fal: [ 70 -60 -36  62 -64  57  76  72 -24   9  85 -50]
zale: [ 63  20  40  36   7   7 -13 -20  44 -16   3  17]
rire: [-50 -58  34  39 -50 -25  -4  42  29  72  -8  83]
guv: [-49  39  42  -4  34  72 -50  -8 -25  83  29 -58]
Rifu: [ 72  57 -61 -64  62  85  70   9 -50 -36  76 -24]
Bavu: [ 42 -15  89  85 -34 -36 -53 -23  88   6 -34  52]
perm: [-15  89  85 -34 -36 -53 -23  88   6 -34  52  42]  Bavu
perm: [-24  72  57 -61 -64  62  85  70   9 -50 -36  76]  Rifu
perm: [ 83  -8  72  29  42  -4 -25 -50  39  34 -58 -50]  rire
perm: [-50  83  39  72  -4  29 -58  34 -50  42 -25  -8]  rire
perm: [-20 -16 -13   3   7   7  17  20  36  40  44  63]  zale
perm: [-24  76 -36 -50   9  70  85  62 -64 -61  57  72]  Rifu

Viri: [  1  36 -36   4 -29  34   6  55  24   2  -5 -67]
pev: [-51  -6 -21  16  53  52 -12 -43  -6  53  49   1]
Mim: [ -6  42 -67   5 -40  51  11  13   9 -21   3 -50]
Kape: [  9  13 -67 -40 -21  11 -51   5  51  -6   3  42]
Geto: [ 53   1 -12 -51 -21  16  52  49  -6 -43  52  -6]
biben: [ 47   7   8 -38  20  33  46  52   7 -15  64 -32]
Vete: [ 13  -6   3  11   9   5 -40  42 -67 -21 -51  52]
perm: [-50   3 -21   9  13  11  51 -40   5 -67  42  -6]  Mim
perm: [-51 -21  16  52  49  -6 -43  52  -6  53   1 -12]  Geto
perm: [ 42   9 -67  13   5  -6   3  11 -40  51 -21 -50]  Mim
perm: [ 42   3  -6  51   5 -51  11 -21 -40 -67  13   9]  Kape

fef: [ -7 -17  11   7   7  -6 -18 -21  -3 -12 -17  -9  -6 -11  -5 -13   2  -5
  -3  13 -11  -7   0 -18 -22   9   9   1  13  -1 -11]
Funez: [-61 -39 -44 -13  23  25 -66 -42   7 -25  -6 -35 -23 -47 -43 -63 -66   8
  31  17 -41 -58   8 -36 -14 -48 -16 -62  34  24 -70]
Gibuk: [  9 -12 -17  -1 -21 -11 -17  -6  -5  -7   1   9 -18 -22  13 -13   2 -11
  -3   7  -3  -9  13  -7 -11  -5   0   7  11  -6 -17]
Gata: [-39   3 -13 -14  -5  10 -17 -18   0 -26  -3   4  -3 -35 -19 -16 -39  -1
  17  20   6 -40   2 -32   0 -22  -6 -33  22   0 -41]
Ligev: [-24  19  10 -22 -22  -5  16 -16  -5 -26 -11  20  -3 -20 -17  11 -12 -17
 -14   9  31 -30 -21 -41 -13  -6 -17 -11  -7 -27 -19]
Bamun: [ 47  20  38 -66  29  11  36  24  19  23 -67  33  37  18 -51  42  41  43
   1  53  26 -35 -73 -30 -15  30  -7 -12 -32 -45 -24]
gif: [-41 -14 -62   8 -43 -22 -16  -7 -66  34   8  24 -61 -36   7  17 -44 -47
 -66  -6 -35 -42  23  25 -70 -58  31 -48 -39 -25 -63]
ketik: [-61 -39 -44  -7  23  25 -66 -42   7 -25  -6 -35 -23 -47 -43 -63 -66   8
  31  17 -41 -58   8 -36 -14 -48 -16 -62  34  24 -70]
Saza: [-28 -15  51   4 -57 -60  -8 -45 -66 -72 -45  23 -22 -63  19   0   7 -58
 -35  37  35 -17   4 -50 -42  48  53  29  42 -48 -13]
Kud: [-18  13   7 -11 -17  -5 -12 -13 -17 -22  11 -11  -6  -1  -7  -6  -5 -11
   1   9   9  -3   7  13  -3   0 -17 -22  -9   2  -7]
perm: [  2  22   4 -40   6   3 -32 -33 -14  20 -17  -3  -5  -3 -39   0 -35  10
 -22 -26   0   0  -1 -39  17  -6 -19 -16 -18 -13 -41]  Gata
perm: [ 24 -70 -61 -39 -44  -7  23  25 -66 -42   7 -25  -6 -35 -23 -47 -43 -63
 -66   8  31  17 -41 -58   8 -36 -14 -48 -16 -62  34]  ketik
perm: [-11  -1  13   1   9   9 -22 -18   0  -7 -11  13  -3  -5   2 -13  -5 -11
  -6  -9 -17 -12  -3 -21 -18  -6   7   7  11 -17  -7]  fef
perm: [ -6 -17   7   2  -7   9 -12 -21 -22 -11  -1  13  -5   9   1 -18   0  -3
  -5 -11  -9 -11 -13 -17  -3  13 -18  -7   7  11  -6]  fef
perm: [-17   9 -12 -17  -1 -21 -11 -17  -6  -5  -7   1   9 -18 -22  13 -13   2
 -11  -3   7  -3  -9  13  -7 -11  -5   0   7  11  -6]  Gibuk
perm: [  7  -3  -9  13  -7 -11  -5   0   7  11  -6 -17   9 -12 -17  -1 -21 -11
 -17  -6  -5  -7   1   9 -18 -22  13 -13   2 -11  -3]  Gibuk

